Below is a small trained network, with its code and all its weights. Each question gives an input and a target symbol and asks what happens when units are switched off, that is, made to give their printed mean instead of their output.

import numpy as np


def w(rows, s, z=0):
    codes = np.array(rows[::2]) - 128.0
    scale = np.full(codes.shape[1], s)
    scale[-1] = z or s
    return codes * scale


def f(y):
    return y / 2 * (1 + np.tanh(0.7978845608 * (y + 0.044715 * y**3)))


def softmax(a):
    e = np.exp(a - a.max(-1, keepdims=True))
    return e / e.sum(-1, keepdims=True)


def log_softmax(a):
    a = a - a.max(-1, keepdims=True)
    return a - np.log(np.exp(a).sum(-1, keepdims=True))


def net(x, mask):
    ids = ['Ξδεζπτ'.index(c) for c in x.split()]
    T = len(ids)
    res = E[ids] + P[:T]
    u = 0
    for l in range(2):
        q, k, v = (res @ M[l].T for M in (Q, K, V))
        z = softmax(np.where(np.tri(T) > 0, q @ k.T / 4**0.5, -1e9)) @ v
        res = res + np.where(mask[u], z, O[l][:, -1]) @ O[l][:, :-1]
        u += 1
        y = f(res @ A[l][:, :-1].T + A[l][:, -1])
        res = res + np.where(mask[u : u + 4], y, B[l][:, -1]) @ B[l][:, :-1]
        u += 4
    return log_softmax(res[-1] @ U[:, :-1].T + U[:, -1])


Q, K, V, O, A, B = {}, {}, {}, {}, {}, {}
E = w([
[101,177,112,168,139,95,171,108,104,79,129,90],'Ξ',
[133,105,130,45,99,123,156,135,178,115,113,130],'δ',
[212,138,112,180,96,122,120,129,172,123,69,104],'ε',
[51,158,133,186,154,67,196,184,103,67,113,166],'ζ',
[137,159,116,137,250,151,115,125,147,92,109,146],'π',
[124,153,103,181,51,158,172,215,159,126,119,76],'τ',
],0.025)
P = w([
[132,136,111,166,128,121,220,163,103,172,132,119],'0',
[155,58,100,154,123,133,93,165,168,122,125,77],'1',
[193,110,82,164,185,241,155,184,84,133,177,141],'2',
[119,201,176,113,118,73,197,29,108,185,42,169],'3',
[124,41,206,167,62,11,123,75,184,183,123,93],'4',
[188,76,58,120,155,135,84,202,82,163,161,120],'5',
[122,203,81,78,109,116,143,110,61,169,79,178],'6',
[108,108,161,140,80,90,88,109,132,159,54,92],'7',
[152,166,135,179,222,158,209,116,61,182,130,122],'8',
],0.011)
Q[0] = w([
[133,212,128,78,72,80,168,69,142,111,72,174],'L0H0',
[185,214,14,51,128,107,86,208,151,107,138,211],'L0H0',
[134,117,110,232,186,154,123,111,169,116,188,147],'L0H0',
[64,43,255,126,170,115,123,95,182,181,110,108],'L0H0',
],0.006)
K[0] = w([
[107,75,180,75,49,50,40,122,149,56,126,152],'L0H0',
[126,123,150,174,106,15,113,90,254,143,143,180],'L0H0',
[100,251,129,72,69,152,185,90,146,127,70,173],'L0H0',
[180,127,194,105,131,197,100,202,69,91,149,117],'L0H0',
],0.005)
V[0] = w([
[159,182,2,156,168,102,199,136,162,134,168,133],'L0H0',
[144,155,137,236,179,143,191,104,172,168,146,126],'L0H0',
[163,86,173,35,148,158,88,218,148,193,160,105],'L0H0',
[149,115,153,71,150,40,159,135,231,177,118,131],'L0H0',
],0.0059)
O[0] = w([
[178,14,120,171,207,156,141,115,167,228,84,30,245],'L0H0',
[201,176,131,107,117,166,153,85,140,90,33,103,246],'L0H0',
[21,149,65,100,162,78,126,162,195,1,131,117,1],'L0H0',
[146,187,253,133,159,130,245,14,171,81,189,192,164],'L0H0',
],0.0068,0.0075)
A[0] = w([
[148,175,130,89,117,87,56,129,190,175,204,112,48],'L0N0',
[83,135,85,132,154,84,135,64,173,125,188,144,85],'L0N1',
[151,165,92,124,96,200,181,116,237,151,52,121,254],'L0N2',
[114,163,166,124,253,126,22,73,93,115,74,108,189],'L0N3',
],0.0057,0.0024)
B[0] = w([
[109,180,135,239,178,104,152,71,246,137,29,151,121],'L0N0',
[218,233,130,70,178,100,110,221,50,2,245,149,125],'L0N1',
[179,172,158,143,147,169,121,82,103,207,66,155,248],'L0N2',
[112,95,253,63,133,166,120,204,48,177,33,69,142],'L0N3',
],0.0075,0.016)
Q[1] = w([
[123,95,104,89,80,147,43,195,119,128,154,166],'L1H0',
[113,2,114,199,160,147,75,115,206,105,184,63],'L1H0',
[235,98,64,111,180,178,188,169,86,60,182,159],'L1H0',
[185,99,179,180,161,120,207,172,84,167,68,106],'L1H0',
],0.0087)
K[1] = w([
[118,131,133,200,133,133,113,152,109,114,95,41],'L1H0',
[162,169,105,198,174,190,175,115,47,103,128,193],'L1H0',
[84,212,150,126,114,101,233,83,101,155,8,149],'L1H0',
[141,122,81,42,125,125,158,124,117,174,169,161],'L1H0',
],0.011)
V[1] = w([
[254,198,81,149,28,118,93,149,184,94,99,147],'L1H0',
[104,128,179,84,159,163,123,162,167,169,139,120],'L1H0',
[111,196,123,105,50,186,137,104,133,135,185,2],'L1H0',
[174,133,110,66,188,95,96,57,100,114,159,48],'L1H0',
],0.007)
O[1] = w([
[170,92,76,59,160,140,74,185,229,170,120,123,247],'L1H0',
[133,144,67,165,255,118,38,1,145,127,136,191,134],'L1H0',
[174,74,17,125,173,105,140,217,25,96,149,168,112],'L1H0',
[157,17,109,116,91,187,213,134,84,33,81,81,127],'L1H0',
],0.0099,0.013)
A[1] = w([
[56,65,60,173,175,132,137,116,177,16,116,218,4],'L1N0',
[97,115,19,105,209,169,185,60,185,1,153,54,135],'L1N1',
[93,53,74,63,124,218,71,120,114,126,214,87,50],'L1N2',
[148,133,203,93,107,109,145,239,175,137,146,103,102],'L1N3',
],0.0061,0.0032)
B[1] = w([
[83,42,202,105,15,32,211,79,144,83,57,185,142],'L1N0',
[158,126,107,34,119,145,1,123,70,176,117,165,152],'L1N1',
[46,80,111,136,93,149,197,49,124,108,84,174,127],'L1N2',
[49,61,62,117,204,132,177,62,127,132,130,141,254],'L1N3',
],0.0072,0.0068)
U = w([
[159,13,190,87,95,94,212,173,9,130,128,175,53],'Ξ',
[125,111,247,69,183,161,102,173,107,63,172,155,109],'δ',
[59,101,99,181,201,198,130,30,123,56,114,172,5],'ε',
[92,50,146,2,169,191,245,44,202,136,218,144,159],'ζ',
[68,192,43,83,182,43,42,150,10,184,146,106,156],'π',
[6,133,232,128,83,198,109,153,112,241,210,161,247],'τ',
],0.0036,0.0031)

Each question gives the input, a string of symbols that net reads in full, and the target symbol t.
The units are the heads (4 rows each of Q, K, V and O) and the neurons (one row each of A and B). Each row of codes is followed by its name. A weight is (code - 128) times the scale printed after its matrix; where a second scale follows, it is the last column's (O, A, B and U).
mask holds one flag per unit, layer by layer, with each layer's heads first. A switched-off unit (its flag False) gives its mean, the last column of its rows in O or B, instead of its output. The means were averaged over made-up inputs and are rounded, as every weight is.
A unit's drop is (log p(t) with every unit on - log p(t) with that unit switched off) / (log p(t) with every unit on - log p(t) with every unit switched off).
The circuit of an input: a set's keep is (log p(t) with only the set's units on - log p(t) with every unit switched off) / (log p(t) with every unit on - log p(t) with every unit switched off). Starting from all 10 units, units are removed one at a time, each time the one whose removal leaves the highest keep (on an exact tie, the one counted first), for as long as the keep stays at least 0.8.
circuit, biggest first: the units of the circuit, biggest drop first
unit that matters most: the unit with the biggest drop
k most important neurons: the k neurons with the biggest drops, biggest first
top k neurons in layer l: the k neurons of layer l with the biggest drops, biggest first
drop when u is switched off: that unit's drop, to one decimal
input ε ε ζ ε Ξ ζ ε Ξ, target τ: circuit, biggest first -> L0N2, L1H0
input τ τ π Ξ, target π: circuit, biggest first -> L1H0
input δ ζ π, target δ: 2 most important neurons -> L0N3, L1N3
input Ξ ε τ ε ε Ξ Ξ, target ζ: circuit, biggest first -> L1H0, L0H0
input δ ε δ τ δ δ Ξ, target δ: 4 most important neurons -> L0N1, L1N0, L1N3, L0N2
input ζ ε ε ζ τ Ξ π τ τ, target ε: circuit, biggest first -> L1H0, L0N3
input Ξ ζ ε ε ε ζ Ξ π, target τ: 2 most important neurons -> L0N2, L0N3
input ζ τ ζ π τ π, target ε: circuit, biggest first -> L1H0, L0N3
input ζ Ξ τ ε, target Ξ: circuit, biggest first -> L0N2, L1H0
input ε π ζ Ξ ε ζ ε ε, target τ: circuit, biggest first -> L0N2, L1H0, L0N3
input τ ε τ Ξ ζ ε τ π, target ζ: top 2 neurons in layer 1 -> L1N3, L1N2
input ε π ε ζ, target ε: top 2 neurons in layer 0 -> L0N2, L0N3
input ζ ε ζ ε Ξ ε π, target Ξ: circuit, biggest first -> L0N3, L1H0, L0N2
input ε τ ε π, target π: unit that matters most -> L0N3
input τ Ξ ζ ε ε τ, target ζ: circuit, biggest first -> L1H0, L1N3, L0H0
input Ξ ε τ ε π π ε τ, target ε: top 2 neurons in layer 0 -> L0N2, L0N3
input ε ε π ε ε τ ε Ξ τ, target ζ: circuit, biggest first -> L1H0, L1N3
input Ξ ζ ζ ζ τ Ξ τ ζ π, target π: circuit, biggest first -> L1H0, L0N3
input τ ε ζ ε ζ Ξ, target ζ: circuit, biggest first -> L1H0, L0N2, L1N3
input τ τ ζ ζ ζ Ξ τ π, target Ξ: circuit, biggest first -> L0N3, L0N2, L1H0
input τ π Ξ, target π: most important neuron -> L0N2
input ε ζ ζ ε τ ζ, target ζ: 2 most important neurons -> L0N2, L1N3
input ε Ξ ε ε ε ζ ζ ε Ξ, target τ: drop when L1H0 is switched off -> 0.7
input ε ε ε ζ Ξ ε ζ, target Ξ: drop when L1H0 is switched off -> 0.9
input τ ε ε π ε ε ζ, target ζ: drop when L0N2 is switched off -> 0.1
